Below are the code and all the weights of a small trained network. Each question names an input and a target symbol and asks about switching units off, where a switched-off unit gives its printed mean instead of its output.

import numpy as np


def w(rows, s, z=0):
    codes = np.array(rows[::2]) - 128.0
    scale = np.full(codes.shape[1], s)
    scale[-1] = z or s
    return codes * scale


def norm(h):
    return h / np.sqrt((h * h).mean(-1, keepdims=True) + 1e-5)


def f(y):
    return y / 2 * (1 + np.tanh(0.7978845608 * (y + 0.044715 * y**3)))


def softmax(a):
    e = np.exp(a - a.max(-1, keepdims=True))
    return e / e.sum(-1, keepdims=True)


def log_softmax(a):
    a = a - a.max(-1, keepdims=True)
    return a - np.log(np.exp(a).sum(-1, keepdims=True))


def net(x, mask):
    ids = ['αδεθμξπστφ'.index(c) for c in x.split()]
    T = len(ids)
    res = E[ids] + P[:T]
    r = norm(res)
    for j in range(3):
        rows = slice(3 * j, 3 * j + 3)
        q, k, v = (r @ M[0][rows].T for M in (Q, K, V))
        z = softmax(np.where(np.tri(T) > 0, q @ k.T / 3**0.5, -1e9)) @ v
        o = O[0][rows]
        res = res + np.where(mask[j], z, o[:, -1]) @ o[:, :-1]
    y = f(norm(res) @ A[0][:, :-1].T + A[0][:, -1])
    res = res + np.where(mask[3:15], y, B[0][:, -1]) @ B[0][:, :-1]
    return log_softmax(norm(res)[-1] @ U[:, :-1].T + U[:, -1])


Q, K, V, O, A, B = {}, {}, {}, {}, {}, {}
E = w([
[126,173,158,128],'α',
[198,162,161,6],'δ',
[114,179,179,125],'ε',
[121,125,104,161],'θ',
[105,151,202,104],'μ',
[210,81,105,47],'ξ',
[148,52,107,132],'π',
[138,179,156,116],'σ',
[121,21,138,146],'τ',
[76,98,169,189],'φ',
],0.015)
P = w([
[77,137,38,56],'0',
[150,160,196,37],'1',
[212,176,94,191],'2',
[110,126,125,103],'3',
[240,151,148,196],'4',
[124,112,134,96],'5',
[248,121,168,209],'6',
[132,79,142,69],'7',
],0.013)
Q[0] = w([
[31,122,101,62],'h0',
[66,167,30,154],'h0',
[231,143,144,252],'h0',
[94,81,158,74],'h1',
[40,170,115,142],'h1',
[66,70,62,152],'h1',
[107,112,101,95],'h2',
[175,177,133,77],'h2',
[68,122,127,123],'h2',
],0.014)
K[0] = w([
[164,67,207,175],'h0',
[164,208,168,185],'h0',
[18,211,4,2],'h0',
[92,112,203,117],'h1',
[129,163,225,114],'h1',
[65,84,219,190],'h1',
[148,30,67,109],'h2',
[249,163,146,113],'h2',
[95,111,245,172],'h2',
],0.0096)
V[0] = w([
[124,230,135,126],'h0',
[69,233,210,159],'h0',
[2,51,180,170],'h0',
[131,149,176,184],'h1',
[161,99,142,188],'h1',
[127,145,199,130],'h1',
[185,181,64,117],'h2',
[160,137,199,150],'h2',
[136,124,140,92],'h2',
],0.014)
O[0] = w([
[95,95,163,41,88],'h0',
[171,147,210,2,16],'h0',
[177,225,134,147,138],'h0',
[131,129,138,45,2],'h1',
[112,157,135,90,14],'h1',
[121,191,90,79,86],'h1',
[109,89,195,201,171],'h2',
[73,90,71,117,146],'h2',
[155,122,97,159,192],'h2',
],0.012,0.0041)
A[0] = w([
[59,170,81,147,162],'n0',
[79,121,129,88,125],'n1',
[85,53,205,47,2],'n2',
[176,231,120,162,1],'n3',
[178,83,210,173,171],'n4',
[110,43,121,91,167],'n5',
[171,71,191,178,172],'n6',
[182,195,110,98,192],'n7',
[60,132,118,243,104],'n8',
[130,113,124,126,87],'n9',
[81,175,75,100,198],'n10',
[186,63,4,169,179],'n11',
],0.015,0.0073)
B[0] = w([
[187,118,211,89,158],'n0',
[153,99,186,133,135],'n1',
[216,84,225,203,172],'n2',
[67,113,132,187,169],'n3',
[105,155,102,95,222],'n4',
[43,176,87,247,189],'n5',
[87,154,122,69,229],'n6',
[39,143,90,80,200],'n7',
[182,98,120,62,230],'n8',
[107,109,149,177,120],'n9',
[162,142,216,38,156],'n10',
[133,146,151,54,253],'n11',
],0.012,0.011)
U = w([
[115,238,111,148,100],'α',
[110,140,177,124,43],'δ',
[177,140,112,152,160],'ε',
[101,123,166,127,74],'θ',
[177,137,211,101,37],'μ',
[43,88,97,80,2],'ξ',
[191,78,108,51,70],'π',
[141,76,123,115,184],'σ',
[222,183,108,112,164],'τ',
[118,186,147,6,120],'φ',
],0.012,0.0026)

Each question gives the input, a string of symbols that net reads in full, and the target symbol t.
The units are the heads (3 rows each of Q, K, V and O) and the neurons (one row each of A and B). Each row of codes is followed by its name. A weight is (code - 128) times the scale printed after its matrix; where a second scale follows, it is the last column's (O, A, B and U).
mask holds one flag per unit, heads first, then neurons. A switched-off unit (its flag False) gives its mean, the last column of its rows in O or B, instead of its output. The means were averaged over made-up inputs and are rounded, as every weight is.
A unit's drop is (log p(t) with every unit on - log p(t) with that unit switched off) / (log p(t) with every unit on - log p(t) with every unit switched off).
The circuit of an input: a set's keep is (log p(t) with only the set's units on - log p(t) with every unit switched off) / (log p(t) with every unit on - log p(t) with every unit switched off). Starting from the 12 units with the biggest drops (on a tie, the unit counted first), units are removed one at a time, each time the one whose removal leaves the highest keep (on an exact tie, the one counted first), for as long as the keep stays at least 0.8.
units of the circuit, in order: the units of the circuit, biggest drop first
top k neurons: the k neurons with the biggest drops, biggest first
which heads matter: for each layer, one digit per head in row order, 1 if its drop is at least 0.15 and else 0, layers parted by /
input φ φ δ θ, target φ: which heads matter	000
input δ μ δ, target ξ: which heads matter	100
input π π σ, target ε: which heads matter	100
input ε ξ φ, target μ: units of the circuit, in order	h0; n2
input δ σ ξ θ δ δ φ, target ξ: units of the circuit, in order	h0; n2
input θ δ δ σ θ π α, target π: units of the circuit, in order	n8; n5; h0
input δ φ ε, target ξ: units of the circuit, in order	h0
input ξ ξ δ μ δ π, target π: top 2 neurons	n11; n8
input τ φ μ, target τ: units of the circuit, in order	h0; n8; n5
input π μ φ θ μ, target ε: which heads matter	110
input θ θ θ π σ, target π: units of the circuit, in order	n8; h0; n5
input ε θ ξ ξ δ, target μ: top 2 neurons	n2; n11
input θ α μ ξ φ, target π: which heads matter	000
input φ σ π α φ φ θ τ, target φ: which heads matter	011
input δ μ α θ ξ, target ξ: units of the circuit, in order	h0; n5
input π φ δ π ε, target ε: units of the circuit, in order	h0; n8
input μ φ φ ξ μ, target φ: which heads matter	100
input π α π φ ε δ μ φ, target φ: which heads matter	001
input δ φ μ δ φ, target ξ: units of the circuit, in order	h0
input θ δ σ, target π: which heads matter	000
input δ φ δ τ, target φ: units of the circuit, in order	h1
input μ ε ξ δ τ π δ μ, target π: which heads matter	100
input φ δ θ δ δ μ π δ, target π: top 3 neurons	n7; n8; n4
input φ σ μ φ δ φ π, target α: which heads matter	100
input θ φ μ ε φ φ θ, target π: which heads matter	000
input θ τ φ ε δ, target π: which heads matter	111
input φ φ φ μ ξ φ μ, target α: which heads matter	100
